(in the rows, 128 means zero)
Rows with their classes:
[110 126 128 140 165 143 134 111 136 140  89 105 159 107 147 133 137 115
 126 117 141 104 135 115 119 132 127 125 127 154 111 144 106 148 117 130
 106 145 114 111 164 129 127 118 133 118 110 130 133  77 118  93 131 122
  91 132 153] -> tuto
[107 139 114 160 202 144 119  79 145 135  67 141 174 114 136 103 136 112
 131 130 135 103 145 109 139 166 103 129 141 179 128 140  77 133 137 130
  81 163 128 129 197  66 115 117 145 139 102  98 146  97  88 118 132 148
  48 141 160] -> tuto
[129 139 133 146 171 114 133  73 126 119  88 115 145 115 131 155 127 116
 121 127 136 116 138 114 125 161 100 120 125 151 141 131  96 144 111 140
 101 128 130 131 184 113 123  99 126 141 125 128 153  53 141 142 112 134
 100 149 149] -> tuto
[ 96 137 117 106 138 157 116 123 128 116 120 141 122 128 102 125 116 142
 123 127 117 137 110 130 126 145 146 129 135 127 138 122 136 101  97 128
 120 118 128 138  77  94 103 158 130 119 134 121 120 224 131 132 108 147
 153 134 131] -> bopog
[131 142 133 137 117 166 122 150 161 114 176 137  68 117 129 159 113 180
 132 112 139 104 129 166 133 189 167  76 102 144 115 130 144 124 163 122
 149 127 129 117 112 128 112 165 124 100 160 136 100 110 136  93 134 129
 130 109 113] -> Fanef
[102 146 111 134 168 160 120  98 154 122  67 168 167 127 153 106 123 105
 118  83 145 101 149 150 129 166 102 131 142 172 128 135 105 142 127 137
  83 150 121 131 206  60 119 126 132 134 119 125 124 100 135  94 140 142
  86 141 154] -> tuto
[109 148 128 128 182 172 115  93 143 110  97 151 162 118 146 127 129 119
 105  79 139  98 146 124 131 203 121 132 141 173 128 131 111 121 151 135
  93 116 127 134 191  54  99 132 151 127 102 114 145 106 140 133 135 150
  77 113 160] -> tuto
[121 130 126 120 153 129 130  89 128 137 116 113 146 119 136 122 136 124
 143 114 137 111 147 109 125 135 126 116 122 140 109 136 102 136 116 148
 115 138 135 110 151 143 136 115 130 115 111 136 147  66 122 114 131 121
 105 114 160] -> tuto
[109 139 116 140 173 143 132 107 139 141 118 109 134 110  92 127 117 127
 109 117 124 109 151 112 125 145 116 120 121 142 118 121 111 146 147 125
 119 148 123 126 115 131 126 124 136 144 115 129 120  47 134 110 135 125
 110 116 140] -> tuto
[122 154 120 140 175 166 115 102 130 121  71 126 143 112 143 127 136 114
  93  90 142 101 128 114 210 162  99 140 133 172 139 150 140 137 115 145
  88 146 126 144 186  64 122 133 148 139 122 116 132 132 128 133 116 135
  90 125 159] -> tuto
[115 141 136 117 162 133 119 122 145 136 102 115 147 122 111 116 123 156
 131 147 128 125 125 115 123 124  91 115 117 151 114 129 113 126 111 136
 151 160 150 112 119 162 127 115 112 101 128 129 133 102 149  69 132 131
 128 132 114] -> Tev
[125 129 130 134 159 132 137 104 140 142  87 124 142 147 154 133 134 112
 112  99 173 111 152 113 111 164 119 129 141 153 116 135 112 138 133 139
 114 156 116 124 167 131 143 108 134 150 110 139 144  37 133 135 129 121
  93 142 151] -> tuto
[123 151  98  90 139 139 110 138 132 112 116 131 124 130  95 141 127 142
 118 172 122 140 121 128 124 117 135 122 123 112 129 116 142 107 101 133
 112 123 125 129 110  94 103 166 127 213 119 120 127 224 131 116 135 151
 146 120 141] -> bopog
[125 132 126 107 137 131 125 138 133 148 139 113 138 147  95 122 126 144
 133 133 118 135 113 126 117 127 144 119 108 126 131 121 117  94 101 131
 139 116 127 124  89 135 137 148 127 116 116 126 128 186 127 123 128 140
 146 154 133] -> bopog
[126 136 113  96 137 160 138 140 103 137 148 128 135 144 104 109 124 117
 133 206 112 153 134 142 122 180 164 131 121 135 130 123 137 106  93 114
 148 117 134 145  96  94 119 153 126 128 116 106 130 191 139 159 136 144
 137 123 127] -> bopog
[ 87 149 126  88 157 199 113 151 149 121 132 134 152 141 102 129 115 171
 137  96 125  97 129 150 135 171 186 116 130 162 107 124 143  99  97 115
 114 111 131 100  73  76 104 189 123  67 114 120 104 210 138  75 150 140
 123 108 132] -> dezi
[ 93 153 140 105 133 138 110 130 128 143 141 107 137 129 103 118 130 163
 138 131 102 113  95 126 129 123 138 116 125 149 123 128 135 107 102 132
 127 127 137 118  89 131 129 143 130 100 100 133 126 155 129  96 145 136
 137 117 127] -> Tev
[116 133 101 113 109 118 139 119 123 138 138  81 123 119 107 128 136 166
 119 143 128 115 133 119 116 141 152 114 124 127 112 123 128 121 119 128
 144 124 126 113  89 183 130 143 119 105 131 146 130  97 124  96 129 124
 141 149 114] -> Tev
[118 130 124 115 108 107 126 133 129 122 114 109 128 129 116 141 132 161
 142 142 140 135 116 120 126 102 130 131 118 116 119 116 143 124 125 126
 131 133 130 132  97 152 123 132 120 106 131 143 142 136 143 119 127 112
 172 135 107] -> bopog
[147 141 133 161 183 125 133  89 116 128  82  90 138 135 128 150 133 132
  90 131 135 104 162 103 132 134 115 125 124 151 123 105  91 128 163 128
  91 161 116 108 173 139 133 114 139 141 126 132 144   8 134 121 105 135
 105 141 130] -> tuto
[136 131 138 145 163 163 144  97 133 138 133 150 143 133 143 164 121 104
 105  90 136 107 164 111 134 214 125 147 133 158 123 130  99 149 159 125
 143 128 129 144 180  76 120 116 131 169 105 130 124  55 130 167 128 119
  95 121 145] -> sokat
[110 146 113 104 128 133 149 139 137 149 134 110 161 148  75 131 127 143
 138 135 123 124 113 125 132 123 154 135 110 120 133 130 138 105  89 124
 119 109 126 114  89 134 121 161 116 118 122 119 141 142 129 133 131 131
 155 135 124] -> bopog
[123 152 135 122 182 173  86  90 133 131  92 139 164 104 125 119 118 117
 116  73 131  93 157 113 148 171 116 123 156 170 131 138 102 142 123 134
 103 139 127 130 207  61 105 109 152 119 125 107 122 104  98 108 136 141
  66 150 152] -> tuto
[127 141 116 130 180 140 137  91 147 129  92 133 144 125 138 120 140  93
 113 110 120 134 174 125 127 162 112 153 135 152 139 148  85 138 129 131
  98 148 127 149 169  89 135 130 142 146 111 122 143 103 128 161 124 137
  97 140 156] -> tuto
[110 138 128 116 135 168 108 140 130 122 147 124 163 107 127 121 113 177
 130 106 144 107 126 141 140 150 147  92 115 156 109 128 133 111 131 123
 150 135 123 107 105 111 107 115 150  85 153 129 106 157 149  76 136 135
 127 153 117] -> Fanef
[134 150 126 158 159 137 121  94 125 116 116 135 131 125 146 137 133 125
 113 123 142 117 145 145 126 145 106 129 131 149 129 130 105 143 153 127
  74 164 122 136 181 110 140 119 138 147 122 135 142   4 111 131 126 142
  93 117 138] -> tuto
[ 94 153 117 110 142 173 120 127 126 126  99 127 173 131 106 132 140 128
 126 137 132 143 109 129 129 104 130 126 122 126 123 124 123 106  93  98
 100 131 135 134 118 119 102 147 120  96 120 124 128 191 130 112 134 131
 147 139 131] -> bopog
[101 147 123 125 165 200  97 115 134 101  81 172 183 125 144 117 142 114
 153  73 146  88 123 134 116 163 108 145 142 165 136 114 102 139 104 129
  73 164 124 119 190  54  86 136 152 105 110 134 129 153 122 100 144 147
  48 102 157] -> tuto
[124 124 112 141 145 127 134 115 132 135  90 132 154 121 156 106 131  96
 114 106 122 113 143 117 120 139  90 139 148 142 135 130 108 152 129 133
 103 144 136 120 181 113 126 110 138 136 120 120 134  67 107 123 130 135
  73 134 162] -> tuto
[117 142 127 133 166 145 124  89 128 127  87 130 152 118 137 138 137 126
 113 108 140 118 146 123 134 143 106 134 126 144 132 122 105 122 140 139
 106 147 157 157 160  91 137 118 131 157 115 120 134  79 132 132  96 142
 108 143 169] -> tuto
[151 136 124 164 135  70 182  88 122 147 119  83  78 117 147 112 128 133
 114 161 131 103 143  85 122  92  89 125 134 117 123 129 105 155 174 133
 133 151 124 129 157 210 158 103 105 167 156 142 152   4 115 134 102 111
 124 115 125] -> tuto
[ 98 141 132 108 150 137 105  96 115 106 129 132 134 125  83 134 129 157
 120 155 113 140 113 145 129  99 114 129 117 115 121 110 142 108 116 134
 101 135 139 131  93 121 118 132 123 125 131 125 130 214 134 128 124 155
 165 156 124] -> bopog
[148 130 141  48 151 159 110 146 137 124 153 147 126 119  99 139 121 160
 140 117 122 126 122 157 148 169 155  94 117 132 125 122 134 117 125 125
 146 118 126 143  83  94 113 159 127  96 141 124 139 195 137 128 130 139
 165 118 112] -> bopog
[110 141 117 133 184 130 122  98 134 117  87 131 144 110 133 137 129 116
 120 110 124 110 148 116 131 138 112 133 142 145 138 134 102 152 133 138
 102 135 121 124 185  88 113 120 145 139 130 123 123  73 139 122 116 125
  79 138 168] -> tuto
[ 94 153 114 143 176 154 164 124 117 133 124 147 138 116 105 132 132 141
  98 101 139  94 139 108 134 207 141 110 117 165 111 120 136 125 112 129
 105 137 114 141 171  96 117 156 132 124 118 142 112  54 136 136 108 123
 130  49 137] -> sokat
[103 140 117  96 138 155 124 138 148 133 120 114 146 117  97 119 151 141
 137 113 102 122 120 139 128 148 163 131 117 132 117 132 134 109  84 116
 135 115 133 127  91 128 107 174 129  92 106 125 130 196 138 109 145 140
 131 111 129] -> bopog
[107 136 137 124 186 167 109 112 111 118  88 137 159 104 146 129 140 130
 125  94 147  98 148 121 135 141 129 110  22 162 117 114  94 139 118 131
  97 138 115 116 172  75 111 119 148 149 130 125 139 124 162  97 126 126
  82 129 164] -> dotop
[ 98 149 122 112 139 142 110 118 118 140  54 107 148 120 120 106 136 134
 137 141 121 125 114 114 124  92 123 123 124 115 121 118 128 107  95 144
 107 139 144 109 127 127 113 141 129 116 112 116 155 166 130  69 139 154
 123 150 135] -> Tev
[111 140 116 104 145 129 140 111 124 141 120  91 151 137 115 115 129 127
 140 124 140 120 127 120 143 141 150 161 131 134  95 124 109 123 102 119
 122 152 135 127 113 149 121 152 121 103 118 126 137  96 124 110 139 135
 128 131 128] -> rileg
[117 139 149 112 137 155 110 136  89 133 137 126 128 149 110 130 127 142
 214 129 122 135 111 135 128 151 136 122 116 132 126 127 146 117 116 119
 140 124 126 127  85  94  97 141 136 118 142 128 125 200 162 140 131 139
 150 143 139] -> bopog
[ 98 157 122 112 121 148 126 156 135 132 153 129 131 122 114 131 113 159
 149 103 132 121 118 142 137 142 173 115 125 145 109 133 131 118 101 115
 154 125 142  60 104  81 125 143 124  86 123 142 114 149 132  91 153 116
 125 113 127] -> dezi
[115 140 132 134 160 137 135 113 138 144 110 117 137 134 104 143 117 141
 124 102 133 125 122 104 113 154 143 140 121 145 122 120 117 110  87 129
 128 115 139 129 103 122 129 146 154 109  94 122 153 165 131 127 138 136
 126 114 122] -> dezi
[109 152 122 139 184 143 114 118 124 124  95 143 162 113 122 140 125 128
 126 139 137 107 177 120 134 122 115  87 134 122 119 119 112 105 134 134
  92 177 115 117 164 102 118 121 133 128 125 105 129 122 129 104 138 141
 117 161 146] -> dotop
[113 152 140  85 174 183 154  69 147 131 154 125 126 136  87 143 123 144
 116 131  97 138 144 122 137 218 143 113 109 142 150 138 137  99 145 117
 187 131 132 150  84  35 115 119 117 167 155 118 126 184 158 192 132 134
 163 149 117] -> Fanef
[103 151 128  85 163 162 105 131 146 126 116 129 150 127 101 127 112 142
 127 140 117 134 100 125 120 152 123 137 126 148 115 108 138 128  96 130
 115 113 124 124  96  92 108 145 127 119 110 107 132 194 141 125 134 126
 151 130 134] -> bopog
[120 133 128 142 198 170 101  87 127 125  90 126 150 104 154 122 119 124
 135  89 135 101 146 109 118 173 118 129 152 175 123 130  99 131 128 128
 120 146 120 123 187  75 108 123 132 118 125 110 122  77  93  96 124 147
  84 133 150] -> tuto
[124 124 131 109 130 128 135 135 126 138 148 142 142 125  96 130 112 124
 139 119 131 105 114 133 114 161 159 130 125 150 121 135 129 104  92 126
 142 109 127 159  90 134 131 153 124  77 108 128 123 150  95 137 138 119
 133 116 131] -> bopog
[106 135 136  96 144 174  97 136 141 134 137 143 146 129  95 124 124 152
 130 124 135 124 120 134 127 179 158 119 118 143 126 133 138 102 100 114
 143  89 128 137  89  77  97 168 124  98 125 115 115 252 126 135 153 145
 154 111 137] -> bopog
[111 143 133 149 205 161 126  96 123 126  97 136 156 113 162 122 114 129
 125 115 149  92 158 113 105 179 125 102 133 156 150 130 103 151 127 129
 118 145 114 124 185 113 127 111 138 130 117 129  97  44 129  86 123 118
  94 121 138] -> tuto
[129 128 120 151 147 130 131 123 137 121 112 123 140 130 128 140 135 119
 113 113 139 117 148 116 125 142 114 127 133 141 129 132 111 125 150 125
 106 127 110 126 156 129 126 136 129 159 124 128 134  67 129 134 130 129
  89 127 141] -> tuto
[102 140 119 126 155 128 118 118 116 125  85 116 151 125 132 118 174 130
 121  96 146 107 133 107 133 102 129 122 132 144 128 125 100 128  40 134
  83 147 111  99 168 132 117 139 148 104 106 125 135  84 113  78 131 133
  92 130 140] -> dotop
[127 147 105 157 139  58 185  88 109 158 100  73  91 120 128 135 135 149
 113 162 150 125 146  84 114  79  93 117 114 126 125 127 104 168 150 140
 117 159 130 100 137 169 129  84 120 167 122 149 161   4 126 134 120 111
 132 149 111] -> tuto
[ 98 138 132  84 151 167 114 135 131 125 103 129 149 127  73 120 113 135
 146 133 120 136 105 139 126 133 152 118 121 146 128 117 136 113  81 107
 119 137 141 134  94  82 103 150 129 104 118 110 135 252 144 114 151 144
 141 134 151] -> bopog
[132 135 111 106 139 105 156 122 117 154 117 103 136 136 101 113 132 138
 125 144 126 131 127 113 115  45 139 132  76 127 112 136 104 118  90 125
 114 134 136 116  98 168 111 141 119 119  93 126 143 112 123 115 130 124
 120 136 127] -> dezi
[176 138 124 110 151 135 139 128 133 141 105 139 153 147 132 118 141 112
 132 113 131 131 138 112 134 159 141 139 136 158 124 141 114 123 103 129
 135 130 133 104 127 122 145 136 136 123  98 117 145  80 122 131 135 114
 112 108 150] -> rileg
[ 96 145 129 109 131 154 155 199 129 120 125 144 147 125  94 123 131 147
 138 114 118 127  98 148 126 120 164 106 113 139 132 129 145 114  87 130
  71 124 145 105  97  95 104 148 122  87 133 116 134 224 129  71 146 137
 148 131 123] -> bopog

Rows, each with its class:
[ 80 133 124 138 124 148 122  86 150 133 126  99 129 146 137 117 109 101
 124  97 124 118 131 103 159 129 132 158 160 100 112 101 175 151 132 136
 156 150 123 125 129 131 151 122 143 142 134 112 146 146 150 126 122 118
 122 130 131] -> <10>
[160 130 144 143 123 111 129 168 127 104 119 157 137 115 140 137 137 139
 159 188 138 125 133 183 125 128 119  89 108 136 121 165 113  80 131 125
 133 137 119 149 130  95 128 120  97 117 123 133 115 112 121 144 125 132
 130 129 123] -> <10>
[143 125 133 150 126 125 127 151 139 110 114 134 136 117 142 135 130 125
 138 141 125 119 136 175 130 123 119 108 114 144 120 151 126  97 136 126
 147 145 126 139 132  93 136 119 118 124 125 128 119 136 151 129 120 128
 125 127 126] -> <10>
[ 28 134 107 146 120 176 110  32 153 148 149  51 127 148 117 132  76  71
 107  39 118 105 132  47 177 121 153 199 195  56 107  55 232 187 148 139
 175 170 127 130 134 143 191 118 176 138 133 119 163 173 140 112 130  94
 130 129 144] -> <10>
[134 131 126 115 127 134 119 143 114 150 139 121 123 126 124 135 125 143
 137 130 126 145 121 112 120 128 150 126 128 152 158 126 102 148 126 120
  74 128 127 120 116 141 125 134 139 121 137 138 127 113  85 123 102 142
 124 118 121] -> <6>
[160 119 135 113 119 122 116 163 103 148 140 142 128 125 117 125 135 155
 132 149 127 134 123 114 108 131 150 123 119 158 149 139  67 139 133 118
  55 103 127 125 130 145 107 145 146 126 128 131 105  89  76 123 123 133
 130 120 116] -> <4>
[115 133 129 140 127 127 128 119 133 110 122 119 137 137 136 122 131 121
 122 129 124 123 132 144 130 126 122 124 138 128 119 134 151 106 135 129
 158 138 130 132 121 116 139 119 112 132 129 127 142 131 145 135 128 125
 127 117 136] -> <10>
[145 130 141 153 124 125 132 149 123 102 115 134 138 119 141 132 138 128
 126 145 134 125 132 153 135 122 122 105 118 160 122 149 130  96 132 128
 150 147 132 139 128 105 140 126 119 128 129 127 122 136 124 141 120 125
 118 117 124] -> <10>
[122 128 131 150 119 129 129 129 145 107 109 119 140 125 129 134 121 121
 127 121 135 118 141 151 155 131 128 117 128 115 119 136 156 107 134 139
 157 153 126 127 130  98 143 119 122 106 133 135 137 147 131 134 122 114
 125 134 126] -> <10>
[128 130 141 160 110 141 112 154 136 112 119 117 132 122 131 134 108 113
 134 132 143 114 131 172 154 132 173 106 134 142 119 142 127 105 161 134
  97 174 129 147 147  69 185 127 157 125 150 132 119 130  55 138 115  99
 127 125 118] -> <4>
[155 136 138 151 134 118 136 145 137  80 115 146 134 111 139 143 138 131
 130 150 132 135 125 169 131 131 124  94 109 134 126 156 131  96 126 123
 138 140 130 139 128 102 123 123 111 124 136 130 122 137 117 142 127 119
 121 126 128] -> <10>
[154 120 146 159 120 115 131 167 131  95 101 145 139 111 137 140 137 126
 127 161 129 119 158 202 142 103 107  84 106 141 128 157 119  81 137 128
 133 138 124 147 131  69 133 123 106 128 131 132 115 130 120 146 122 126
 132 127 104] -> <10>

Rows with their classes:
[143 138 119 161 115  97 132 138 149 120 136 125 140 119 127 126 134 113
 128 129 119 135 167 123 138 113 115 119 148 120 108 137  85 105 100 146
 142 123 160 119 133 129 117 125  89 144 141 124 135 125 133 128 118 126
 128 148  94] -> fav
[123 153 147 158 124  81 131  96 117 123 124 120 124 128 114 133 135 166
 141 133 114 142 152 125 252 120 119  85 159 116 122 154  99 116  82 132
 141 137 137 122 114 131 126 138  72 143 141 144 144 131 157 137 123 148
 126 150 130] -> fav
[126 123 131 206 136 148 128 153 133 127 121 134 112 124 133 145 126 124
 123 122 136 125  89 131 120 117 130 162 106 147 124 140 118 124 123 127
 119 118 139 130 134 119 115 125 144 136 136 136 138 137 114 128 120 133
 144 133 126] -> fav
[136 102  82 102 110 114 126 209 158 145 130 126 145 125 135 138 136 135
 123 133 106 135 175 130 100  67 122 154 138 113  81 125 120 125 127 144
 146 130 147 145 134 125 119 142 117 139 141 126 109 143 123 109 105  99
 106 126 148] -> laniv
[137  80  35  27 122  98 127 252 171 158 141 131 151 123 115 137 137 127
 138 167 123 138 214 126 105  59 114 135 158 118 104 132 160 115 130 143
 136 136 114 159 105 115 147 117 130 148 142 151 116 132 122 107 102  86
  41  87 165] -> laniv
[120 109  99 190 147 128 126 208 171 135 139 136 110 109 132 157 130 131
 137 139 139 137 180 128  92  57 129 158 113 119 130 156 155 146 110 135
 120 126 159 164 122 114  77 130 174 154 140 114 124 150 101 128 110 104
 111 106 131] -> fav
[150 126 116 143 143 145 140 173 152 141 141 129 121 125 135 158  92 177
 119 134 127 131 157 132 101  72 140 138 130 121 105 158 146 146 105 128
 123 125 135 160 118 127 123 119 153 130 129 134 115 143 108 130 110 114
 122 118 151] -> laniv
[122 141 139 193 122 107 127 144 129 132 132 121 126 136  95 133 125 108
 128 133 121 138 144 125 124 107 111 146 150 113 149 146 113 121  90 134
 123 141 128 116 115 116 127 123 117 134 132 140 146 135 140 129 120 135
 140 136 163] -> fav
[142 100  77 182 124 100 130 241 185 132 155 133 131 123 133 146 128  97
 140 142 119 137 187 133  99  69 116 171 128 124 112 145 127 114 119 148
 135 139 166 152 136 110 126 134 144 156 145 108 129 136 107 115 115 102
  97 113 150] -> laniv
[130 143 106 232 141 103 129 204 135 140 135 124 123 126  99 141 121 156
 136 130 134 136  51 133 140 134 112 127 135 124 165 167 113 114  91 149
 115 133 108 123  96 127 109 140 123 153 137 122 170 126 139 152 114 114
 103 132  93] -> fav
[139  92  79 176 141 115 134 221 173 131 141 131 125 131 120 156 137 148
 123 136 129 151 153 131  94  65 128 131 136 127 108 178 136 129 102 145
 123 128 150 162 111 120 122 131 156 149 143 125 133 145 111 121 113  98
  99 123  93] -> fav
[122 160 136 252 142 118 129 195 137 130 137 133 111 118 103 161 133 158
 138 129 123 142 114 132 125  95 118 136 126 117 169 206 119 124  62 147
 108 137 140 138  98 133 117 128 142 152 137 121 166 145 124 147 119 122
 139 140 106] -> fav
[159 120  84 246 135 110 127 252 143 141 133 139 112 126 110 173 130 154
 140 126 136 136  64 129 120  90 103 148 128 112 100 159 102 115  82 151
 110 131 128 153 109 127 123 132 109 153 137 117 155 133 131 123  96 103
 109 140  99] -> fav
[129  92  83   4 121 127 134 164 124 142 134 120 161 127 125 121 135 126
 128 141 131 124 144 127 130 106 127 121 153 120  99  94 148 120 158 132
 126 132  98 106 123 150 144 118 117 114 124 142  99 118 132 114 126 109
  71 106 161] -> laniv
[117 110 109 172 107 156 129 208 139 145 134 143 126 128 132 148 120  90
 126 140 103 129 186 123 112  65 125 195 134 135 154 138 157 154 114 132
 129 150 137 122 125 124 129 126 169 139 128 125 128 136 116 124 124 129
 131 111 223] -> laniv
[129 146 140 170 137 109 132 145 119 140 132 129 125 133 105 153 131 181
 137 139 146 140 125 125 131 106 118 115 157 115 141 160 126 120  69 125
 117 122 113 134 105 135 135 124 107 136 133 142 152 143 151 138 117 134
 115 151 161] -> fav
[136 121  92 252 146 117 135 252 159 159 144 128 102 135 106 167 129 154
 134 123 129 148 114 120 102  76 122 162 117 117 113 160 115 119  86 147
 112 129 134 158 110 115 121 132 102 159 135 111 153 139 119 128  99  99
 112 130 104] -> fav
[140  90  37  18 117  96 125 219 184 154 143 129 158 126 116 130 132 123
 141 164 127 140 200 144 104  51 119 122 157 119 110 131 166 144 143 153
 135 137 133 171 104 113 122 141 136 146 129 146 127 125 112 107 112  82
  41  81 153] -> laniv
[117 124 111 204 130 107 119 207 137 139 135 121 122 127 103 162 133 142
 143 143 133 133 119 122 117  86 110 144 132 117 154 149 133 134  77 143
 120 143 118 143 101 120 137 126 159 149 136 132 158 141 132 134 114 121
 112 132 142] -> fav
[168 128 133  84 104 112 136 144 127 126 127 126 141 128 139 150 138 161
 126 129 111 129 170 122 118  85 125 110 164 108  39 129  81 105 104 132
 157 109 159 104 148 134 111 124  38 126 137 145 109 154 154 120 108 128
 114 182 144] -> laniv
[129 110  76 187 128 134 125 222 179 129 147 130 130 114 147 152 140 112
 124 145 126 135 199 124  93  52 129 175 136 128 116 153 144 137 115 159
 111 136 167 171 127  92 119 129 172 166 137 115 128 143  98 105 114 118
 118  94 149] -> fav
